Below are the code and all the weights of a small trained network. Each question names an input and a class and asks about switching units off, where a switched-off unit gives its printed mean instead of its output.

import numpy as np


def w(rows, s, z=0):
    codes = np.array(rows[::2]) - 128.0
    scale = np.full(codes.shape[1], s)
    scale[-1] = z or s
    return codes * scale


def norm(h):
    return h / np.sqrt((h * h).mean(-1, keepdims=True) + 1e-5)


def f(y):
    return np.maximum(y, 0)


def log_softmax(a):
    a = a - a.max(-1, keepdims=True)
    return a - np.log(np.exp(a).sum(-1, keepdims=True))


def net(x, mask):
    res = np.array(x, float).reshape(1, 2) / 4 @ E
    u = 0
    for l in range(3):
        y = f(norm(res) @ A[l][:, :-1].T + A[l][:, -1])
        res = res + np.where(mask[u : u + 6], y, B[l][:, -1]) @ B[l][:, :-1]
        u += 6
    return log_softmax(norm(res)[-1] @ U[:, :-1].T + U[:, -1])


A, B = {}, {}
E = w([
[175,160,3,119,231,206,101],'x0',
[199,169,157,244,124,12,201],'x1',
],0.0063)
A[0] = w([
[42,220,151,150,50,243,77,85],'L0N0',
[129,179,120,137,152,214,88,178],'L0N1',
[156,136,150,168,124,56,156,250],'L0N2',
[121,139,182,209,133,179,79,58],'L0N3',
[168,73,2,63,173,49,171,60],'L0N4',
[130,142,70,146,175,88,129,149],'L0N5',
],0.0052,0.0022)
B[0] = w([
[190,58,189,84,191,80,117,205],'L0N0',
[89,137,252,153,130,124,134,210],'L0N1',
[96,24,95,2,138,123,116,254],'L0N2',
[117,102,150,125,157,145,149,128],'L0N3',
[145,130,169,164,45,162,125,179],'L0N4',
[94,139,197,162,79,154,130,188],'L0N5',
],0.0066,0.0046)
A[1] = w([
[111,127,79,159,96,105,84,5],'L1N0',
[188,200,68,187,223,180,115,90],'L1N1',
[85,165,143,152,70,98,126,123],'L1N2',
[92,99,31,43,119,132,101,20],'L1N3',
[175,80,25,83,160,102,140,53],'L1N4',
[217,148,76,192,185,7,189,99],'L1N5',
],0.012,0.0013)
B[1] = w([
[96,164,114,133,132,150,117,128],'L1N0',
[100,114,121,141,26,9,181,204],'L1N1',
[137,118,178,139,74,112,121,159],'L1N2',
[141,134,138,123,177,158,107,188],'L1N3',
[127,143,187,163,109,125,134,169],'L1N4',
[108,126,104,63,214,243,62,254],'L1N5',
],0.014,0.0085)
A[2] = w([
[144,123,115,120,129,119,133,7],'L2N0',
[217,197,219,254,136,148,138,134],'L2N1',
[114,98,95,168,85,71,171,93],'L2N2',
[173,112,232,163,138,124,131,141],'L2N3',
[101,118,30,108,65,20,158,60],'L2N4',
[187,104,155,152,146,51,160,103],'L2N5',
],0.013,0.0012)
B[2] = w([
[141,109,140,147,137,127,137,128],'L2N0',
[99,177,75,160,178,158,147,164],'L2N1',
[60,134,80,56,129,102,102,189],'L2N2',
[134,180,67,180,127,123,154,254],'L2N3',
[115,146,251,193,57,123,143,213],'L2N4',
[112,138,149,124,138,182,103,174],'L2N5',
],0.011,0.0077)
U = w([
[93,82,170,24,215,205,65,203],'0',
[67,146,193,159,3,74,157,200],'1',
[133,223,55,219,183,176,166,199],'2',
[206,62,96,139,143,78,141,3],'3',
[212,107,92,108,120,114,153,25],'4',
[228,81,107,138,130,95,130,31],'5',
[210,98,87,114,124,100,147,14],'6',
[237,60,79,128,124,99,149,13],'7',
],0.012,0.0047)

Each question gives the input, the list of numbers given to net, and the class t.
The units are the neurons (one row each of A and B). Each row of codes is followed by its name. A weight is (code - 128) times the scale printed after its matrix; where a second scale follows, it is the last column's (A, B and U).
mask holds one flag per neuron, layer by layer. A switched-off neuron (its flag False) gives its mean, the last column of its row in B, instead of its output. The means were averaged over made-up inputs and are rounded, as every weight is.
A unit's drop is (log p(t) with every unit on - log p(t) with that unit switched off) / (log p(t) with every unit on - log p(t) with every unit switched off).
The circuit of an input: a set's keep is (log p(t) with only the set's units on - log p(t) with every unit switched off) / (log p(t) with every unit on - log p(t) with every unit switched off). Starting from the 12 units with the biggest drops (on a tie, the unit counted first), units are removed one at a time, each time the one whose removal leaves the highest keep (on an exact tie, the one counted first), for as long as the keep stays at least 0.8.
circuit, biggest first: the units of the circuit, biggest drop first
unit that matters most: the unit with the biggest drop
k most important neurons: the k neurons with the biggest drops, biggest first
top k neurons in layer l: the k neurons of layer l with the biggest drops, biggest first
drop when u is switched off: that unit's drop, to one decimal
input [2,0], class 2: unit that matters most -> L1N1
input [8,-6], class 1: 3 most important neurons -> (L1N1 L0N2 L1N5)
input [0,3], class 2: 2 most important neurons -> (L0N2 L1N4)
input [-2,-1], class 2: circuit, biggest first -> (L1N1 L1N5 L2N3)
input [2,-1], class 2: 3 most important neurons -> (L0N1 L1N5 L1N1)
input [-5,5], class 0: 4 most important neurons -> (L0N1 L0N5 L1N1 L1N5)
input [3,-2], class 2: 4 most important neurons -> (L0N1 L1N5 L1N1 L0N2)
input [-7,-6], class 1: 2 most important neurons -> (L1N5 L0N2)
input [3,-1], class 2: top 2 neurons in layer 0 -> (L0N1 L0N4)
input [3,-3], class 2: 4 most important neurons -> (L1N1 L1N5 L0N2 L2N4)
input [-5,-4], class 1: 3 most important neurons -> (L1N5 L0N2 L2N3)
input [-1,-2], class 2: 3 most important neurons -> (L1N5 L1N1 L2N3)
input [8,4], class 1: drop when L2N5 is switched off -> 0.0
input [6,-1], class 1: drop when L1N1 is switched off -> 0.3
input [7,5], class 1: drop when L1N1 is switched off -> 1.1
input [1,6], class 0: drop when L1N5 is switched off -> 1.3
input [8,6], class 1: circuit, biggest first -> (L1N1)
input [-2,-3], class 2: top 3 neurons in layer 2 -> (L2N3 L2N4 L2N2)
